Here is a tiny trained network, its code and every weight. The questions are about switching its units off for an input and a target symbol, where a switched-off unit gives its printed mean instead of its output.

import numpy as np


def w(rows, s, z=0):
    codes = np.array(rows[::2]) - 128.0
    scale = np.full(codes.shape[1], s)
    scale[-1] = z or s
    return codes * scale


def f(y):
    return np.maximum(y, 0)


def softmax(a):
    e = np.exp(a - a.max(-1, keepdims=True))
    return e / e.sum(-1, keepdims=True)


def log_softmax(a):
    a = a - a.max(-1, keepdims=True)
    return a - np.log(np.exp(a).sum(-1, keepdims=True))


def net(x, mask):
    ids = ['αβγεζθμξπστψω'.index(c) for c in x.split()]
    T = len(ids)
    res = E[ids] + P[:T]
    u = 0
    for l in range(2):
        q, k, v = (res @ M[l].T for M in (Q, K, V))
        z = softmax(np.where(np.tri(T) > 0, q @ k.T / 2**0.5, -1e9)) @ v
        res = res + np.where(mask[u], z, O[l][:, -1]) @ O[l][:, :-1]
        u += 1
        y = f(res @ A[l][:, :-1].T + A[l][:, -1])
        res = res + np.where(mask[u : u + 16], y, B[l][:, -1]) @ B[l][:, :-1]
        u += 16
    return log_softmax(res[-1] @ U[:, :-1].T + U[:, -1])


Q, K, V, O, A, B = {}, {}, {}, {}, {}, {}
E = w([
[87,72,139,161,119],'α',
[148,70,126,213,142],'β',
[178,132,100,192,84],'γ',
[206,151,106,47,140],'ε',
[164,65,85,86,125],'ζ',
[127,180,171,63,106],'θ',
[39,103,125,73,170],'μ',
[108,125,231,171,114],'ξ',
[190,250,100,135,159],'π',
[167,152,181,228,177],'σ',
[169,82,177,112,122],'τ',
[153,99,188,222,193],'ψ',
[33,56,187,216,93],'ω',
],0.019)
P = w([
[224,76,254,70,70],'0',
[209,84,209,86,105],'1',
[185,98,179,97,107],'2',
[157,107,159,111,99],'3',
[139,114,144,115,100],'4',
[116,113,125,116,92],'5',
[101,123,121,125,93],'6',
[87,130,107,137,83],'7',
[79,125,101,139,79],'8',
[65,133,96,144,74],'9',
[60,137,84,155,66],'10',
[51,139,73,162,52],'11',
],0.0073)
Q[0] = w([
[72,188,108,47,117],'0.h0',
[98,1,86,200,102],'0.h0',
],0.0072)
K[0] = w([
[51,161,118,3,70],'0.h0',
[21,10,102,114,131],'0.h0',
],0.0028)
V[0] = w([
[47,3,72,85,147],'0.h0',
[119,71,107,146,104],'0.h0',
],0.0078)
O[0] = w([
[145,167,93,121,171,254],'0.h0',
[190,28,246,196,123,223],'0.h0',
],0.012,0.00075)
A[0] = w([
[99,61,114,189,119,85],'0.n0',
[200,211,168,159,227,2],'0.n1',
[109,68,187,228,161,51],'0.n2',
[67,122,43,173,64,157],'0.n3',
[79,116,231,66,50,39],'0.n4',
[46,119,37,60,209,73],'0.n5',
[146,45,167,4,139,154],'0.n6',
[171,80,138,95,167,58],'0.n7',
[157,181,232,120,187,97],'0.n8',
[157,111,156,136,2,186],'0.n9',
[239,172,195,131,144,87],'0.n10',
[79,166,122,123,120,78],'0.n11',
[193,210,118,50,71,127],'0.n12',
[109,200,148,173,93,81],'0.n13',
[223,177,186,68,144,82],'0.n14',
[35,85,132,164,129,88],'0.n15',
],0.0094,0.0032)
B[0] = w([
[202,167,124,32,93,200],'0.n0',
[47,113,58,158,2,152],'0.n1',
[39,98,56,19,191,255],'0.n2',
[167,86,176,59,195,185],'0.n3',
[158,95,187,177,65,199],'0.n4',
[148,184,175,144,175,247],'0.n5',
[187,84,170,80,87,251],'0.n6',
[145,80,59,137,124,158],'0.n7',
[16,107,171,169,102,173],'0.n8',
[110,197,71,209,252,253],'0.n9',
[132,133,99,201,40,200],'0.n10',
[116,115,97,144,198,160],'0.n11',
[78,57,90,130,117,208],'0.n12',
[122,103,153,33,136,168],'0.n13',
[114,107,105,106,48,183],'0.n14',
[212,98,159,136,75,199],'0.n15',
],0.0067,0.0064)
Q[1] = w([
[200,201,147,128,220],'1.h0',
[158,254,88,171,138],'1.h0',
],0.0062)
K[1] = w([
[157,50,4,220,186],'1.h0',
[123,245,136,228,47],'1.h0',
],0.0043)
V[1] = w([
[158,35,187,34,195],'1.h0',
[253,174,125,226,186],'1.h0',
],0.0043)
O[1] = w([
[222,133,237,153,77,254],'1.h0',
[146,112,228,49,254,59],'1.h0',
],0.0059,0.0047)
A[1] = w([
[83,186,66,99,89,100],'1.n0',
[158,148,146,210,108,84],'1.n1',
[158,103,129,72,99,127],'1.n2',
[104,208,134,113,224,133],'1.n3',
[139,212,83,246,85,60],'1.n4',
[102,143,194,63,139,158],'1.n5',
[176,135,158,150,117,130],'1.n6',
[166,107,136,193,79,117],'1.n7',
[120,79,115,164,183,104],'1.n8',
[104,43,157,109,167,122],'1.n9',
[194,103,129,141,119,33],'1.n10',
[114,127,116,112,138,75],'1.n11',
[155,174,170,156,117,169],'1.n12',
[122,78,140,108,141,131],'1.n13',
[131,175,77,91,186,71],'1.n14',
[115,174,113,181,91,3],'1.n15',
],0.013,0.0057)
B[1] = w([
[171,107,145,118,167,200],'1.n0',
[107,113,134,168,157,174],'1.n1',
[134,152,168,182,127,245],'1.n2',
[116,92,120,42,123,228],'1.n3',
[140,194,145,165,131,196],'1.n4',
[159,140,117,176,104,248],'1.n5',
[129,115,162,129,98,194],'1.n6',
[93,139,80,134,173,246],'1.n7',
[141,156,103,128,96,178],'1.n8',
[134,165,89,157,149,254],'1.n9',
[138,107,118,96,150,185],'1.n10',
[78,128,134,138,137,130],'1.n11',
[113,70,107,155,129,185],'1.n12',
[131,146,107,134,109,213],'1.n13',
[119,113,248,144,114,171],'1.n14',
[148,166,139,67,62,150],'1.n15',
],0.012,0.0063)
U = w([
[169,65,121,78,153,156],'α',
[133,205,148,169,249,102],'β',
[143,219,116,99,94,119],'γ',
[172,173,90,215,79,206],'ε',
[98,129,161,122,44,77],'ζ',
[154,143,125,140,139,255],'θ',
[78,128,76,112,119,127],'μ',
[165,91,95,94,46,64],'ξ',
[85,148,181,171,148,46],'π',
[132,57,137,152,151,69],'σ',
[165,147,229,146,125,122],'τ',
[161,132,48,117,170,82],'ψ',
[69,212,148,147,133,75],'ω',
],0.011,0.0072)

Each question gives the input, a string of symbols that net reads in full, and the target symbol t.
The units are the heads (2 rows each of Q, K, V and O) and the neurons (one row each of A and B). Each row of codes is followed by its name. A weight is (code - 128) times the scale printed after its matrix; where a second scale follows, it is the last column's (O, A, B and U).
mask holds one flag per unit, layer by layer, with each layer's heads first. A switched-off unit (its flag False) gives its mean, the last column of its rows in O or B, instead of its output. The means were averaged over made-up inputs and are rounded, as every weight is.
A unit's drop is (log p(t) with every unit on - log p(t) with that unit switched off) / (log p(t) with every unit on - log p(t) with every unit switched off).
The circuit of an input: a set's keep is (log p(t) with only the set's units on - log p(t) with every unit switched off) / (log p(t) with every unit on - log p(t) with every unit switched off). Starting from the 12 units with the biggest drops (on a tie, the unit counted first), units are removed one at a time, each time the one whose removal leaves the highest keep (on an exact tie, the one counted first), for as long as the keep stays at least 0.8.
circuit, biggest first: the units of the circuit, biggest drop first
top k neurons: the k neurons with the biggest drops, biggest first
k most important neurons of layer l: the k neurons of layer l with the biggest drops, biggest first
input π β ε, target ξ: circuit, biggest first => (0.n14)
input θ ψ β τ, target ε: circuit, biggest first => (1.n3; 0.n10)
input τ ε μ μ γ μ, target α: circuit, biggest first => (0.h0; 1.n3; 0.n5)
input ψ μ τ, target σ: top 3 neurons => (1.n10; 0.n6; 1.n7)
input γ γ μ β γ β τ γ, target α: top 3 neurons => (1.n3; 0.n9; 0.n3)
input α μ θ θ π, target γ: circuit, biggest first => (1.n15; 0.h0)
input ζ ω ψ ε π, target γ: circuit, biggest first => (1.n15; 1.n5; 0.n1)
input γ π π γ τ μ ψ γ, target α: 2 most important neurons of layer 0 => (0.n3; 0.n9)
input γ π μ, target τ: circuit, biggest first => (0.n6; 0.n9; 1.n2)
input π μ β α μ α τ π θ α π, target α: top 2 neurons => (0.n3; 0.n13)
input γ γ β τ, target ε: top 3 neurons => (1.n9; 1.n3; 1.n2)
input τ μ π μ θ γ, target β: 2 most important neurons of layer 1 => (1.n4; 1.n5)
input π β σ β π π ξ π π ψ μ, target ε: top 3 neurons => (0.n9; 1.n5; 0.n15)
input ψ ω ψ θ, target ε: top 4 neurons => (0.n2; 1.n3; 0.n4; 1.n7)
input τ γ γ γ μ π τ θ μ μ, target α: top 3 neurons => (1.n3; 0.n5; 1.n2)
input γ μ ξ, target π: 3 most important neurons of layer 0 => (0.n9; 0.n8; 0.n4)
input ψ μ ξ, target ε: 2 most important neurons of layer 0 => (0.n8; 0.n4)
input μ ε γ τ, target σ: top 2 neurons => (0.n6; 1.n10)
input ω ω μ μ, target τ: top 2 neurons => (0.n2; 0.n9)
input μ σ β θ γ, target β: most important neuron of layer 1 => (1.n4)
input θ γ β γ π τ α μ, target ε: 2 most important neurons of layer 1 => (1.n5; 1.n9)
input β γ μ ω, target ε: most important neuron of layer 0 => (0.n2)
